Below is a small trained network, with its code and all its weights. Each question gives an input and a class and asks what happens when units are switched off, that is, made to give their printed mean instead of their output.

import numpy as np


def w(rows, s, z=0):
    codes = np.array(rows[::2]) - 128.0
    scale = np.full(codes.shape[1], s)
    scale[-1] = z or s
    return codes * scale


def f(y):
    return y / 2 * (1 + np.tanh(0.7978845608 * (y + 0.044715 * y**3)))


def log_softmax(a):
    a = a - a.max(-1, keepdims=True)
    return a - np.log(np.exp(a).sum(-1, keepdims=True))


def net(x, mask):
    res = np.array(x, float).reshape(1, 6) / 4 @ E
    y = f(res @ A[0][:, :-1].T + A[0][:, -1])
    res = res + np.where(mask, y, B[0][:, -1]) @ B[0][:, :-1]
    return log_softmax(res[-1] @ U[:, :-1].T + U[:, -1])


A, B = {}, {}
E = w([
[169,231,121,52],'x0',
[164,28,83,163],'x1',
[177,104,120,134],'x2',
[105,61,205,2],'x3',
[193,142,235,206],'x4',
[39,173,84,191],'x5',
],0.0084)
A[0] = w([
[45,24,125,113,254],'neuron 0',
[101,127,110,242,74],'neuron 1',
[92,43,51,101,224],'neuron 2',
[65,111,220,180,141],'neuron 3',
[75,168,127,146,136],'neuron 4',
[193,112,151,150,207],'neuron 5',
[64,223,125,110,232],'neuron 6',
[127,90,197,170,219],'neuron 7',
[96,144,246,168,204],'neuron 8',
[201,137,107,48,201],'neuron 9',
[127,161,122,23,211],'neuron 10',
[87,100,66,150,194],'neuron 11',
[132,81,122,194,52],'neuron 12',
[165,140,171,146,118],'neuron 13',
[203,184,138,114,146],'neuron 14',
[124,54,98,143,58],'neuron 15',
],0.011,0.0045)
B[0] = w([
[141,102,87,2,255],'neuron 0',
[51,162,63,139,206],'neuron 1',
[183,83,75,41,239],'neuron 2',
[64,162,178,36,196],'neuron 3',
[68,134,74,166,169],'neuron 4',
[162,81,204,113,185],'neuron 5',
[94,173,94,216,237],'neuron 6',
[115,148,202,63,203],'neuron 7',
[60,109,224,111,220],'neuron 8',
[206,170,176,142,209],'neuron 9',
[173,153,117,102,231],'neuron 10',
[124,98,76,114,203],'neuron 11',
[87,75,106,85,169],'neuron 12',
[125,138,184,169,157],'neuron 13',
[178,141,138,213,180],'neuron 14',
[156,130,41,87,166],'neuron 15',
],0.0076,0.0099)
U = w([
[103,175,32,185,25],'0',
[10,142,201,75,64],'1',
[146,136,132,63,116],'2',
[174,141,172,175,254],'3',
[133,42,28,83,91],'4',
],0.011,0.0029)

Each question gives the input, the list of numbers given to net, and the class t.
The units are the neurons (one row each of A and B). Each row of codes is followed by its name. A weight is (code - 128) times the scale printed after its matrix; where a second scale follows, it is the last column's (A, B and U).
mask holds one flag per neuron, in row order. A switched-off neuron (its flag False) gives its mean, the last column of its row in B, instead of its output. The means were averaged over made-up inputs and are rounded, as every weight is.
A unit's drop is (log p(t) with every unit on - log p(t) with that unit switched off) / (log p(t) with every unit on - log p(t) with every unit switched off).
The circuit of an input: a set's keep is (log p(t) with only the set's units on - log p(t) with every unit switched off) / (log p(t) with every unit on - log p(t) with every unit switched off). Starting from the 12 units with the biggest drops (on a tie, the unit counted first), units are removed one at a time, each time the one whose removal leaves the highest keep (on an exact tie, the one counted first), for as long as the keep stays at least 0.8.
circuit, biggest first: the units of the circuit, biggest drop first
k most important neurons: the k neurons with the biggest drops, biggest first
drop when u is switched off: that unit's drop, to one decimal
input [4,-3,4,0,-5,-7], class 3: circuit, biggest first -> [neuron 0; neuron 9; neuron 14]
input [-7,-1,6,-8,-5,6], class 4: circuit, biggest first -> [neuron 2]
input [4,5,-3,6,1,8], class 4: 2 most important neurons -> [neuron 8; neuron 7]
input [0,1,-4,1,8,-7], class 1: 3 most important neurons -> [neuron 8; neuron 7; neuron 3]
input [-2,1,-7,-5,7,8], class 1: 2 most important neurons -> [neuron 3; neuron 8]
input [-5,-5,4,3,2,-7], class 1: circuit, biggest first -> [neuron 8; neuron 2]
input [6,-2,-4,-3,6,1], class 3: circuit, biggest first -> [neuron 14; neuron 0]
input [-6,5,1,-3,4,4], class 1: 2 most important neurons -> [neuron 7; neuron 3]
input [-4,5,-2,8,1,7], class 4: 2 most important neurons -> [neuron 0; neuron 2]
input [7,-2,-6,-5,-2,1], class 0: drop when neuron 7 is switched off -> 0.0
input [3,-5,-7,-5,4,2], class 0: drop when neuron 14 is switched off -> 0.1
input [6,-7,5,5,8,-3], class 3: drop when neuron 14 is switched off -> 0.2
input [-3,-6,-2,-8,8,8], class 1: drop when neuron 8 is switched off -> 0.6
input [6,-7,-4,-4,5,5], class 0: circuit, biggest first -> [neuron 6]
